Here is a tiny trained network, its code and every weight. The questions are about switching its units off for an input and a class, where a switched-off unit gives its printed mean instead of its output.

import numpy as np


def w(rows, s, z=0):
    codes = np.array(rows[::2]) - 128.0
    scale = np.full(codes.shape[1], s)
    scale[-1] = z or s
    return codes * scale


def f(y):
    return y / 2 * (1 + np.tanh(0.7978845608 * (y + 0.044715 * y**3)))


def log_softmax(a):
    a = a - a.max(-1, keepdims=True)
    return a - np.log(np.exp(a).sum(-1, keepdims=True))


def net(x, mask):
    res = np.array(x, float).reshape(1, 5) / 4 @ E
    y = f(res @ A[0][:, :-1].T + A[0][:, -1])
    res = res + np.where(mask, y, B[0][:, -1]) @ B[0][:, :-1]
    return log_softmax(res[-1] @ U[:, :-1].T + U[:, -1])


A, B = {}, {}
E = w([
[234,229,157,149,63,160,134],'x0',
[123,137,207,187,123,93,80],'x1',
[132,102,171,168,2,232,188],'x2',
[154,87,99,139,108,63,253],'x3',
[159,81,53,69,105,179,124],'x4',
],0.0072)
A[0] = w([
[135,132,199,133,8,186,185,244],'neuron 0',
[82,71,109,2,142,158,80,165],'neuron 1',
[32,62,168,112,109,86,160,201],'neuron 2',
[126,100,70,112,98,130,247,208],'neuron 3',
[146,202,171,161,137,57,48,241],'neuron 4',
[136,169,162,158,154,92,63,156],'neuron 5',
[157,114,104,98,141,100,247,252],'neuron 6',
[149,198,159,156,106,221,116,163],'neuron 7',
[174,223,114,90,177,153,59,251],'neuron 8',
],0.0073,0.0037)
B[0] = w([
[106,160,213,54,88,108,234,254],'neuron 0',
[103,33,61,143,253,243,150,203],'neuron 1',
[129,36,147,135,124,43,61,195],'neuron 2',
[196,102,162,32,216,10,191,216],'neuron 3',
[160,83,216,36,165,18,216,203],'neuron 4',
[239,26,197,134,110,30,129,167],'neuron 5',
[216,50,226,105,213,37,190,213],'neuron 6',
[60,167,196,36,56,169,189,196],'neuron 7',
[199,85,222,37,226,141,185,214],'neuron 8',
],0.0058,0.0081)
U = w([
[50,122,95,185,85,68,107,56],'0',
[156,106,61,112,172,213,147,101],'1',
[104,210,58,165,94,100,51,19],'2',
[52,200,163,84,75,177,165,151],'3',
[142,205,86,220,114,131,74,5],'4',
[25,63,68,149,200,117,65,151],'5',
[110,83,120,178,75,133,89,69],'6',
[191,75,175,77,176,2,176,212],'7',
],0.0067,0.0028)

Each question gives the input, the list of numbers given to net, and the class t.
The units are the neurons (one row each of A and B). Each row of codes is followed by its name. A weight is (code - 128) times the scale printed after its matrix; where a second scale follows, it is the last column's (A, B and U).
mask holds one flag per neuron, in row order. A switched-off neuron (its flag False) gives its mean, the last column of its row in B, instead of its output. The means were averaged over made-up inputs and are rounded, as every weight is.
A unit's drop is (log p(t) with every unit on - log p(t) with that unit switched off) / (log p(t) with every unit on - log p(t) with every unit switched off).
The circuit of an input: a set's keep is (log p(t) with only the set's units on - log p(t) with every unit switched off) / (log p(t) with every unit on - log p(t) with every unit switched off). Starting from all 9 units, units are removed one at a time, each time the one whose removal leaves the highest keep (on an exact tie, the one counted first), for as long as the keep stays at least 0.8.
units of the circuit, in order: the units of the circuit, biggest drop first
k most important neurons: the k neurons with the biggest drops, biggest first
drop of u: that unit's drop, to one decimal
input [-5,-8,3,-2,6], class 1: units of the circuit, in order => [neuron 1]
input [-8,-3,-8,-5,-4], class 5: 4 most important neurons => [neuron 1; neuron 6; neuron 3; neuron 0]
input [-3,-4,-8,-7,8], class 1: 3 most important neurons => [neuron 8; neuron 1; neuron 2]
input [0,-5,-5,0,8], class 1: units of the circuit, in order => [neuron 1; neuron 4]
input [0,-5,7,-1,2], class 3: units of the circuit, in order => [neuron 4; neuron 8; neuron 0]
input [-6,-2,-7,-8,1], class 5: 4 most important neurons => [neuron 1; neuron 6; neuron 3; neuron 0]
input [-4,-5,3,-7,8], class 1: 2 most important neurons => [neuron 1; neuron 2]
input [8,-3,1,-4,-4], class 3: drop of neuron 1 => 0.0
input [-2,-4,4,-5,8], class 1: drop of neuron 1 => 0.4
input [3,4,6,-7,6], class 3: drop of neuron 1 => 0.0
